Here is a tiny trained network, its code and every weight. The questions are about switching its units off for an input and a class, where a switched-off unit gives its printed mean instead of its output.

import numpy as np


def w(rows, s, z=0):
    codes = np.array(rows[::2]) - 128.0
    scale = np.full(codes.shape[1], s)
    scale[-1] = z or s
    return codes * scale


def f(y):
    return y / 2 * (1 + np.tanh(0.7978845608 * (y + 0.044715 * y**3)))


def log_softmax(a):
    a = a - a.max(-1, keepdims=True)
    return a - np.log(np.exp(a).sum(-1, keepdims=True))


def net(x, mask):
    res = np.array(x, float).reshape(1, 8) / 4 @ E
    y = f(res @ A[0][:, :-1].T + A[0][:, -1])
    res = res + np.where(mask, y, B[0][:, -1]) @ B[0][:, :-1]
    return log_softmax(res[-1] @ U[:, :-1].T + U[:, -1])


A, B = {}, {}
E = w([
[132,207,137,81,56,97,127,211,161,138,44,159],'x0',
[124,111,139,133,121,155,111,146,129,120,134,133],'x1',
[117,128,125,113,125,125,123,130,127,108,134,149],'x2',
[152,139,133,91,152,145,87,148,138,131,147,111],'x3',
[140,149,120,126,138,126,122,131,135,120,138,132],'x4',
[135,131,143,113,138,153,111,145,124,130,131,87],'x5',
[160,137,130,121,143,101,95,140,146,97,147,130],'x6',
[56,105,67,127,142,107,120,145,247,120,137,87],'x7',
],0.013)
A[0] = w([
[174,146,135,116,86,118,147,193,118,140,89,131,109],'neuron 1',
[147,162,138,147,133,112,143,118,51,118,83,117,235],'neuron 2',
[154,121,137,86,150,186,130,97,44,129,169,118,255],'neuron 3',
[130,192,148,112,76,128,103,181,174,136,6,151,158],'neuron 4',
[109,139,119,117,56,91,101,157,164,135,75,96,94],'neuron 5',
[63,106,71,114,131,138,138,129,235,120,142,76,190],'neuron 6',
[163,183,156,107,100,144,100,138,65,118,91,158,196],'neuron 7',
[98,143,128,109,143,115,119,159,155,125,77,117,101],'neuron 8',
[145,161,186,87,90,125,152,171,144,137,75,151,120],'neuron 9',
],0.011,0.0062)
B[0] = w([
[140,93,132,100,114,140,142,175,148,133,121,103,187],'neuron 1',
[166,90,164,131,136,128,125,139,94,124,119,141,202],'neuron 2',
[147,114,147,152,124,92,128,87,89,98,146,146,230],'neuron 3',
[118,161,139,92,81,149,153,249,130,140,123,135,250],'neuron 4',
[112,166,102,109,112,110,113,198,148,105,123,125,186],'neuron 5',
[50,141,55,162,145,154,113,124,187,115,130,110,239],'neuron 6',
[183,80,151,105,151,107,138,165,113,162,106,169,223],'neuron 7',
[131,154,108,128,122,126,151,126,151,165,148,143,163],'neuron 8',
[139,118,105,103,122,134,175,178,152,156,78,137,203],'neuron 9',
],0.015,0.017)
U = w([
[205,107,228,131,177,89,84,13,23,98,191,200,255],'0',
[202,113,177,45,171,127,152,174,86,138,100,190,73],'1',
[64,82,68,129,254,131,97,39,189,73,165,90,161],'2',
[95,250,96,76,86,131,117,157,204,115,158,148,11],'3',
],0.0076,0.0036)

Each question gives the input, the list of numbers given to net, and the class t.
The units are the neurons (one row each of A and B). Each row of codes is followed by its name. A weight is (code - 128) times the scale printed after its matrix; where a second scale follows, it is the last column's (A, B and U).
mask holds one flag per neuron, in row order. A switched-off neuron (its flag False) gives its mean, the last column of its row in B, instead of its output. The means were averaged over made-up inputs and are rounded, as every weight is.
A unit's drop is (log p(t) with every unit on - log p(t) with that unit switched off) / (log p(t) with every unit on - log p(t) with every unit switched off).
The circuit of an input: a set's keep is (log p(t) with only the set's units on - log p(t) with every unit switched off) / (log p(t) with every unit on - log p(t) with every unit switched off). Starting from all 9 units, units are removed one at a time, each time the one whose removal leaves the highest keep (on an exact tie, the one counted first), for as long as the keep stays at least 0.8.
units of the circuit, in order: the units of the circuit, biggest drop first
most important unit: the unit with the biggest drop
top k neurons: the k neurons with the biggest drops, biggest first
drop of u: that unit's drop, to one decimal
input [0,1,-2,-2,2,5,0,5], class 2: top 2 neurons	(neuron 4; neuron 6)
input [0,8,3,6,-6,7,-2,-4], class 0: units of the circuit, in order	(neuron 4; neuron 3)
input [0,4,-2,0,-7,0,5,-1], class 0: top 3 neurons	(neuron 4; neuron 6; neuron 9)
input [-6,-1,-1,-1,-5,-2,-1,0], class 0: most important unit	neuron 6
input [-5,4,5,0,2,5,2,1], class 2: top 2 neurons	(neuron 7; neuron 2)
input [1,7,6,-8,1,-4,-6,1], class 3: top 2 neurons	(neuron 7; neuron 3)
input [-8,1,-6,1,-4,6,-2,1], class 2: top 2 neurons	(neuron 7; neuron 2)
input [-1,0,-4,-7,-5,-4,2,-4], class 0: drop of neuron 4	0.1
input [-1,-2,8,1,1,5,-6,4], class 2: drop of neuron 4	0.3
input [-7,-6,-6,-3,6,5,-5,-1], class 0: drop of neuron 7	0.0
input [-1,-1,6,-6,-2,-5,-4,2], class 2: drop of neuron 4	0.5
input [0,-1,-6,-7,-7,-6,-3,1], class 2: top 3 neurons	(neuron 4; neuron 7; neuron 3)
